Below are the code and all the weights of a small trained network. Each question names an input and a class and asks about switching units off, where a switched-off unit gives its printed mean instead of its output.

import numpy as np


def w(rows, s, z=0):
    codes = np.array(rows[::2]) - 128.0
    scale = np.full(codes.shape[1], s)
    scale[-1] = z or s
    return codes * scale


def f(y):
    return y / 2 * (1 + np.tanh(0.7978845608 * (y + 0.044715 * y**3)))


def log_softmax(a):
    a = a - a.max(-1, keepdims=True)
    return a - np.log(np.exp(a).sum(-1, keepdims=True))


def net(x, mask):
    res = np.array(x, float).reshape(1, 4) / 4 @ E
    y = f(res @ A[0][:, :-1].T + A[0][:, -1])
    res = res + np.where(mask, y, B[0][:, -1]) @ B[0][:, :-1]
    return log_softmax(res[-1] @ U[:, :-1].T + U[:, -1])


A, B = {}, {}
E = w([
[39,118,240,44,250,122,192,191,158,73],'x0',
[31,215,138,219,53,244,221,130,122,68],'x1',
[41,3,154,176,99,76,189,28,215,231],'x2',
[25,229,72,212,182,48,62,246,208,202],'x3',
],0.0055)
A[0] = w([
[92,40,157,159,79,75,189,50,175,209,164],'neuron 1',
[166,100,172,70,82,198,200,44,87,77,100],'neuron 2',
[170,183,102,119,134,153,106,180,75,47,120],'neuron 3',
[23,223,80,174,202,63,83,227,214,197,87],'neuron 4',
[64,123,232,43,233,125,164,186,135,80,34],'neuron 5',
[61,56,153,178,112,104,191,56,202,180,135],'neuron 6',
[191,199,122,113,147,159,82,179,54,104,106],'neuron 7',
[169,190,98,92,136,140,107,180,70,72,92],'neuron 8',
[90,126,236,75,220,113,180,165,153,91,51],'neuron 9',
[197,66,129,62,203,48,51,132,145,166,6],'neuron 10',
[82,62,134,135,105,100,172,70,181,191,85],'neuron 11',
[180,61,169,72,94,145,177,74,74,68,117],'neuron 12',
[164,189,133,90,137,155,77,174,76,82,94],'neuron 13',
[194,68,121,53,192,52,52,132,133,162,41],'neuron 14',
[202,203,106,96,157,152,84,178,67,71,106],'neuron 15',
[185,68,187,64,113,167,183,76,67,101,111],'neuron 16',
[27,200,138,197,58,218,229,140,130,55,44],'neuron 17',
[215,147,3,189,16,126,52,91,88,178,22],'neuron 18',
],0.0057,0.0017)
B[0] = w([
[102,153,165,73,200,191,83,94,196,145,224],'neuron 1',
[166,147,81,201,167,73,77,199,123,109,218],'neuron 2',
[115,133,176,77,164,178,102,94,174,160,186],'neuron 3',
[174,130,63,201,175,70,57,208,135,87,254],'neuron 4',
[47,34,77,110,59,86,187,67,110,53,212],'neuron 5',
[135,152,168,63,174,174,90,108,185,162,217],'neuron 6',
[105,126,153,90,159,171,102,92,172,142,185],'neuron 7',
[119,129,165,92,184,176,111,98,186,135,179],'neuron 8',
[48,40,56,110,65,93,193,76,123,46,198],'neuron 9',
[201,191,187,149,37,126,202,148,39,193,197],'neuron 10',
[111,148,164,79,180,169,103,117,174,144,189],'neuron 11',
[158,146,72,203,171,85,60,202,145,100,208],'neuron 12',
[116,132,156,96,160,159,103,84,183,146,177],'neuron 13',
[190,186,201,167,51,131,201,139,24,205,197],'neuron 14',
[92,148,160,83,174,163,109,95,177,153,197],'neuron 15',
[166,151,68,216,167,69,54,198,150,90,210],'neuron 16',
[224,197,212,149,55,124,205,161,12,218,245],'neuron 17',
[4,3,41,85,30,78,206,55,130,32,203],'neuron 18',
],0.0069,0.0074)
U = w([
[160,141,32,243,217,76,25,243,148,91,209],'0',
[99,145,206,1,233,224,86,60,199,158,254],'1',
[28,41,36,85,49,96,231,48,121,48,52],'2',
[211,196,235,158,56,140,243,161,31,214,2],'3',
],0.009,0.0009)

Each question gives the input, the list of numbers given to net, and the class t.
The units are the neurons (one row each of A and B). Each row of codes is followed by its name. A weight is (code - 128) times the scale printed after its matrix; where a second scale follows, it is the last column's (A, B and U).
mask holds one flag per neuron, in row order. A switched-off neuron (its flag False) gives its mean, the last column of its row in B, instead of its output. The means were averaged over made-up inputs and are rounded, as every weight is.
A unit's drop is (log p(t) with every unit on - log p(t) with that unit switched off) / (log p(t) with every unit on - log p(t) with every unit switched off).
The circuit of an input: a set's keep is (log p(t) with only the set's units on - log p(t) with every unit switched off) / (log p(t) with every unit on - log p(t) with every unit switched off). Starting from the 12 units with the biggest drops (on a tie, the unit counted first), units are removed one at a time, each time the one whose removal leaves the highest keep (on an exact tie, the one counted first), for as long as the keep stays at least 0.8.
units of the circuit, in order: the units of the circuit, biggest drop first
top k neurons: the k neurons with the biggest drops, biggest first
drop of u: that unit's drop, to one decimal
input [2,5,7,5], class 1: units of the circuit, in order : [neuron 6]
input [0,3,8,6], class 1: top 2 neurons : [neuron 6; neuron 1]
input [-1,-5,4,3], class 3: units of the circuit, in order : [neuron 10; neuron 14]
input [8,-1,-5,-6], class 2: top 2 neurons : [neuron 5; neuron 9]
input [3,-2,5,-5], class 0: units of the circuit, in order : [neuron 16; neuron 12]
input [8,-2,6,7], class 2: top 2 neurons : [neuron 5; neuron 9]
input [7,5,4,-7], class 0: top 4 neurons : [neuron 2; neuron 16; neuron 12; neuron 18]
input [0,-3,-1,-2], class 3: units of the circuit, in order : [neuron 4; neuron 1]
input [1,7,4,6], class 3: top 2 neurons : [neuron 17; neuron 16]
input [5,7,2,-1], class 3: top 2 neurons : [neuron 17; neuron 18]
input [0,-7,5,1], class 3: top 2 neurons : [neuron 10; neuron 14]
input [6,-5,0,-4], class 2: top 3 neurons : [neuron 5; neuron 9; neuron 17]
input [0,-7,-1,-4], class 3: top 2 neurons : [neuron 14; neuron 10]
input [-8,4,-3,4], class 2: units of the circuit, in order : [neuron 18]
input [7,2,4,-7], class 0: top 3 neurons : [neuron 16; neuron 2; neuron 12]
input [-8,-8,1,-2], class 2: top 2 neurons : [neuron 18; neuron 17]
input [-2,0,6,-4], class 1: top 2 neurons : [neuron 1; neuron 4]
input [0,6,7,6], class 1: top 2 neurons : [neuron 6; neuron 1]
input [-1,4,-3,-4], class 0: drop of neuron 1 : 0.0
input [3,8,-3,7], class 3: drop of neuron 16 : 0.4
input [-1,1,-3,0], class 1: drop of neuron 17 : 0.1
input [-2,8,-6,7], class 3: units of the circuit, in order : [neuron 17]
